Each row has a name. Each question is about the rows just above it.

[-1.2 93.1  7.1  1.8] : Mamo
[10.4 10.2  5.8  5.7] : nopa
[-4.1 -4.0  5.3 -2.5] : zaga
[-35.6   6.3   6.2  -0.3] : zudo
Shuffled nopa with one entry gone: [ 5.7  5.8 10.2], missing
[10.4]
Shuffled nopa with one entry gone: [ 5.7 10.2 10.4], missing
[5.8]
Shuffled zaga with one entry gone: [-4.0 -4.1 -2.5], missing
[5.3]
Which entry of zudo is missing from [ -0.3 -35.6   6.3]?
[6.2]
Which entry of zudo is missing from [-0.3  6.2  6.3]?
[-35.6]
nopa without one entry, shuffled: [10.4  5.8 10.2]. Gone:
[5.7]
Shuffled zaga with one entry gone: [ 5.3 -4.0 -2.5], missing
[-4.1]

[ 29.1  27.9  17.5  -4.0 -32.6  -0.8  28.3  20.2 -17.9   1.7  55.5  62.9
  45.0 -30.1  37.6  30.7 -10.5  38.4   4.2  -7.5  40.0  -2.6 -35.6  21.2
  64.2  21.8  -8.4 -12.5 -24.9  23.0   6.8 -28.4  -1.7  70.7   9.9  75.5
  57.4  42.4 -50.1 -19.9  12.9  -4.9  -2.9  -2.0 -27.2   2.0 -33.0   1.3
 -40.4  -0.5  22.5  14.5 -29.4   3.3 -55.4 -17.8] : zudo
[ -8.6  -3.1 -33.4   8.2  26.0 -55.9  -6.0 -27.6  20.7   3.9 -21.6 -56.5
 -35.7  35.6 -14.5 -42.0   9.4  -9.6   2.2 -30.6 -15.0 -15.3   6.1 -25.7
 -28.6 -28.1 -10.8 -15.6  25.5  -0.9  -6.1  15.7  -1.3 -71.4  -8.4 -34.1
 -29.9 -44.1  11.6 -19.9  12.9  -4.9  -2.9  -2.0 -27.2   2.0 -33.0   1.3
  40.7  -1.7  33.4   1.6  35.3   3.2 -28.9   0.1] : som
[ 27.5  14.8  13.8 -11.5 -50.1   3.4  12.1  30.9  -8.0  27.7  58.8  61.8
  35.6 -32.4  40.9  36.8  -5.8  21.8  -2.9  -8.6  51.0  12.7 -39.5  28.1
  74.9  38.7  16.6 -14.0 -31.5  22.6  18.6 -26.7  18.9  75.6  40.5  79.6
 -19.1  38.0 -51.1  42.0  44.1  22.1 -44.6  17.0 -19.1 -19.2 -32.7   2.1
  68.8   5.2  35.0 -11.6  48.1  -4.8 -14.7  13.7] : gosap
[ -6.4   5.0  13.3 -13.8  22.6  28.4 -17.4  -7.6  -3.5 -25.2   1.3   0.5
 -11.7   0.7 -12.6  13.4  18.1  14.5  -2.7  32.0   1.1  -2.1   6.3  37.1
   6.4  13.3 -24.7   7.7   1.1   7.2  -9.3   5.6 -10.0  -4.0 -21.0  -1.3
  23.8  -7.1  22.2  -9.2   5.6 -16.2  15.8 -33.0  20.2  13.2  35.5  23.2
 -17.5  -0.8  20.0  -3.6  -2.4 -21.6  39.3  -7.0] : nopa
[ 16.5   3.4  15.6  -1.9 -33.2 -21.3   6.2   7.1   0.2  54.8  23.3  18.8
   8.1  -5.4  28.3  -6.5   0.0  -2.4  -6.4 -28.6  22.0   1.5 -15.8  26.2
  29.1  28.1  23.1   4.5 -21.9  16.5  15.0   6.8  21.6  31.9 -19.7  44.5
  10.4  16.4 -17.1  13.3 -45.1  25.1 -54.4  -0.8  22.4 -14.0  10.9 -34.3
   1.5   5.6 -11.1  -1.4  -0.6  -2.3  27.8  14.2] : Mal
[ 12.6  20.3 -13.0 -13.6  -3.2  28.9  -2.7  23.1 -10.9 -72.7  17.3   9.1
   8.0 -22.2   1.3  40.8  -9.5  20.2   9.8  20.7  29.8  14.9 -15.9 -29.8
  34.0 -10.6 -14.6 -41.7  -4.7  -7.9   1.9 -40.0  -2.5  22.1 -52.6  33.2
  21.9  14.2 -16.3  -5.5 -58.5   0.2 -48.3 -36.8  12.6   4.0  15.6 -44.8
  -4.2  14.8 -14.8 -12.5 -18.2  -9.9  27.8   9.3] : zaga
[ 29.1  27.9  17.5  -4.0 -32.6  -0.8  28.3  20.2 -17.9   1.7  55.5  62.9
  45.0 -30.1  37.6  30.7 -10.5  38.4   4.2  -7.5  40.0  -2.6 -35.6  21.2
  64.2  21.8  -8.4 -12.5 -24.9  23.0   6.8 -28.4  -1.7  70.7   9.9  75.5
  57.4  42.4 -50.1  25.7  31.7   4.6 -38.1  -6.3 -23.9   4.6 -21.9 -11.8
  68.1  17.9  32.1 -18.3  28.8  -3.2  -9.0  13.9] : Mamo
Which entry of nopa is missing from [ 22.2  13.4  -4.0  -2.7 -25.2 -12.6   1.1  13.3  20.0  -3.5   1.1   5.6
  20.2   0.5 -24.7  37.1  -2.4 -16.2  13.3   0.7  -2.1  -7.0  39.3  23.8
  -7.6 -33.0 -17.4   5.6  18.1   6.3   7.7  14.5 -13.8 -10.0  23.2  35.5
   6.4  -7.1  -6.4  -1.3  -9.3  13.2  28.4   7.2  -0.8 -21.0  32.0 -11.7
   1.3   5.0  22.6  15.8  -3.6 -21.6  -9.2]?
[-17.5]
zudo without one entry, shuffled: [ 29.1  14.5   3.3  21.8   4.2  -2.6  30.7  70.7  23.0  45.0  -4.0 -17.9
  -7.5  55.5   6.8 -55.4   1.3  20.2  42.4  -0.5  -8.4 -28.4 -24.9  -1.7
  -0.8  17.5 -40.4 -32.6   9.9  62.9  38.4 -30.1 -29.4  27.9 -19.9  75.5
  64.2  22.5 -17.8  37.6  40.0 -35.6 -12.5  -4.9  28.3 -10.5  57.4  -2.0
  -2.9 -27.2  12.9   1.7   2.0 -33.0 -50.1]. Gone:
[21.2]
Which entry of zudo is missing from [ -7.5  29.1  70.7   4.2 -10.5 -33.0  64.2 -55.4   6.8  -1.7   3.3  22.5
  20.2  30.7 -19.9  -2.0  14.5  42.4  40.0  57.4 -27.2  38.4  -4.9 -50.1
  45.0  37.6 -17.8  12.9  -2.9 -24.9  75.5 -30.1  28.3   2.0  -0.8 -35.6
  -0.5 -29.4   1.7  21.2  55.5 -12.5  21.8  -8.4 -40.4 -28.4  62.9   9.9
  17.5  -2.6  27.9  23.0   1.3 -32.6  -4.0]?
[-17.9]
Which entry of gosap is missing from [ 27.7  75.6  51.0  17.0   3.4  14.8  13.8  61.8  13.7  38.0  27.5  -5.8
 -19.1  40.5 -11.6  79.6  -8.0  12.7 -14.0  18.9  42.0 -51.1  18.6 -50.1
  35.6  30.9  38.7 -19.2  40.9  74.9 -31.5  48.1  68.8 -32.4 -32.7  12.1
 -19.1  22.6 -26.7  44.1 -11.5   2.1  -2.9  -8.6  -4.8  36.8  22.1 -44.6
   5.2  35.0  16.6  28.1  21.8 -39.5  58.8]?
[-14.7]
Which entry of gosap is missing from [-14.0  44.1  -8.0  30.9  -4.8  51.0  13.7  38.7  74.9  18.9  48.1  68.8
  13.8 -50.1  21.8  79.6 -19.2  35.0 -11.6  75.6   3.4  27.5  -8.6 -51.1
 -26.7   2.1  16.6 -32.7  40.9  42.0  58.8  22.6  14.8  18.6  27.7  22.1
 -19.1  -2.9  -5.8  17.0  28.1 -14.7 -19.1  12.1 -44.6  61.8  38.0 -31.5
  36.8 -32.4  35.6 -11.5  12.7 -39.5   5.2]?
[40.5]
gosap without one entry, shuffled: [ 12.7  61.8   5.2 -14.0  -2.9 -32.7  44.1  75.6  12.1  13.7  36.8  -5.8
  17.0 -26.7 -51.1  -4.8  38.0  -8.6  51.0 -44.6 -14.7  18.6  42.0 -11.5
  68.8 -19.1  27.7  -8.0 -50.1  22.1  27.5   2.1  58.8 -31.5  40.5  14.8
  74.9   3.4  40.9 -19.1 -32.4  13.8 -11.6  30.9  35.6  28.1  48.1  38.7
  35.0  79.6  22.6  21.8  16.6 -39.5  18.9]. Gone:
[-19.2]

[ 41.6  34.1   3.3   9.3 -71.9  -0.7  32.4 -12.4 -21.1  33.3  29.6 -29.4
 -45.0   5.9 -34.0  38.5  13.4 -49.9   1.7  15.1 -17.8 -12.3  -2.6  43.1
   6.6 -15.0  20.4 -62.4 -51.0  -5.4  57.9  15.6  11.3 -34.7 -20.3 -22.9
   3.2  56.7 -38.5 -37.1 -12.0 -26.5 -26.5 -19.3 -15.0]  gosap
[ 45.7  31.1  19.5  -6.5 -60.8   5.2  29.0  15.3 -21.1  47.1  21.6 -31.3
 -49.9 -16.6 -47.9  39.2  14.3 -49.7  -2.7  34.1 -14.5  -3.6   9.9  55.5
  27.2 -13.6  35.8 -33.8 -37.0   4.4  52.8  49.7   0.1  14.4 -24.3 -34.7
   5.6  49.6 -34.0 -19.1 -12.5 -13.4 -17.3   4.5   8.7]  Mamo
[ 56.1  48.7   0.7  20.3 -23.7   9.4 -57.6  21.0 -15.7 -28.0  23.5  25.3
 -59.5 -30.7 -21.3  39.2 -22.8 -32.3  34.4  34.8 -22.2 -15.2 -17.4   7.3
  28.9  18.5  13.8 -74.9 -72.5 -17.9  41.8 -17.3 -54.6 -35.5  22.9 -11.6
 -11.4  26.1 -34.7 -30.0  10.8 -14.5 -18.2  -7.1  -8.9]  som
[ 55.9  42.1  34.7  18.5 -22.9  -6.7 -44.8   1.9   5.2   9.4  26.5  33.5
 -44.7 -18.2 -32.0  29.6 -13.8 -29.5  32.3  32.3 -15.2  -7.8 -33.3  -8.6
  50.2  -1.7  20.8 -72.0 -38.9  -1.1  72.5  35.2 -42.1 -47.5   0.2 -35.8
  -4.6  27.7 -37.2 -21.1 -21.0  -9.3 -10.2  -3.4   8.6]  zudo
[-19.9 -40.0 -21.7  -6.9 -10.2  -9.8  71.4 -16.6   9.5  15.8  -9.0 -67.9
  39.7  -0.5  -8.6  -5.9  20.6  21.0 -49.6  -1.0  19.1  26.0  67.5  34.7
 -47.2 -18.4   2.0  80.5  40.8  35.0 -53.9  -9.4  37.2  18.1  -4.6  10.1
  29.3  -1.7  42.2  31.8  15.0 -24.5  14.2   9.4   9.4]  nopa
[-17.2 -43.5   4.6   0.9 -11.3 -28.2  78.5 -48.3  28.0  45.7  -1.1 -48.7
  42.3  25.0  -8.2  -9.3  39.4  15.5 -43.6  -4.7  21.2  22.3  41.7  13.7
 -31.6 -39.2   3.2  59.5  56.0  33.6  -9.5 -12.0  50.1  -0.8 -31.8  -4.8
  32.9   2.0  25.7  34.1 -19.4 -22.6  13.6  12.4  17.2]  Mal
[ 40.5  12.2  53.5  12.2 -40.3 -31.1  29.2 -36.2  28.5  64.9  28.3  -8.6
 -35.6   5.2 -48.2  15.2  11.9 -20.7  -3.5  21.0   1.0  14.4  -8.8   2.7
  37.0 -37.9  27.6 -25.5  18.3  38.9  74.9  34.2   7.0 -49.7 -33.1 -55.9
  21.6  37.7 -17.3   1.4 -46.9 -22.7   1.1  -3.9  25.4]  Kika
[-28.2   4.6 -45.2  15.6  27.7  12.6 -43.6  -9.8 -13.9 -67.8  -6.1  38.7
  22.8  26.5  57.0 -15.7 -17.3  13.8  26.3 -38.6  -6.6 -26.3 -37.6 -41.0
 -32.8  27.8 -41.3 -40.2 -33.0 -46.5 -25.5 -66.8  -5.9  15.4  29.8  49.3
 -25.4 -23.8  -2.6 -26.1  23.4  10.0 -13.2 -28.1 -47.5]  fopa
Which entry of Mamo is missing from [-34.0   9.9   0.1  49.7 -19.1 -14.5 -24.3 -37.0 -21.1  49.6 -31.3 -49.9
   8.7 -17.3   4.5  -6.5  -2.7  45.7 -13.6  29.0  14.4 -33.8  21.6  14.3
  15.3 -34.7  47.1   5.2  19.5  35.8  34.1  52.8 -16.6   4.4  -3.6  27.2
 -12.5  55.5  39.2 -60.8 -47.9 -49.7  31.1 -13.4]?
[5.6]
fopa without one entry, shuffled: [ 38.7 -15.7 -26.1 -23.8 -32.8 -28.2 -38.6  -6.1  27.7  29.8  15.6  -6.6
 -17.3  26.5 -13.9  23.4 -67.8  -5.9  15.4 -46.5  49.3  27.8 -47.5 -13.2
 -43.6  57.0 -41.3   4.6  26.3 -26.3 -33.0  12.6 -66.8 -45.2  22.8 -40.2
  -9.8  -2.6 -41.0 -37.6  10.0  13.8 -25.5 -28.1]. Gone:
[-25.4]
Shuffled Mamo with one entry gone: [ 52.8 -16.6  -2.7  39.2   5.2  49.6   5.6  19.5   4.4  49.7 -37.0 -47.9
 -19.1  14.4 -34.0  45.7 -17.3   9.9   0.1  -6.5   4.5 -13.4   8.7  29.0
 -14.5 -13.6 -49.9 -33.8  55.5  47.1 -60.8  31.1 -31.3  15.3  35.8  -3.6
 -49.7 -12.5  27.2 -34.7  21.6 -24.3 -21.1  34.1], missing
[14.3]
Which entry of zudo is missing from [-32.0  -7.8  -4.6 -37.2  18.5   1.9 -13.8  27.7  -6.7 -72.0   8.6  34.7
  20.8   9.4 -47.5  -8.6 -35.8  -9.3  55.9   0.2 -15.2  29.6 -22.9   5.2
  35.2 -38.9 -29.5  33.5  -1.1  72.5  42.1  -1.7 -18.2 -33.3  32.3  26.5
 -44.7 -10.2 -21.0  32.3  -3.4  50.2 -21.1 -42.1]?
[-44.8]
Which entry of som is missing from [ 21.0 -30.7 -23.7  18.5  25.3 -72.5 -15.2 -30.0  10.8  26.1 -17.9 -21.3
 -18.2 -17.3  34.8 -14.5   9.4  48.7 -74.9  -7.1 -15.7  22.9  13.8  23.5
  39.2  -8.9 -35.5  34.4 -11.4  56.1 -57.6   7.3  41.8 -22.2 -11.6 -28.0
 -32.3 -54.6 -59.5 -34.7 -22.8  28.9   0.7  20.3]?
[-17.4]

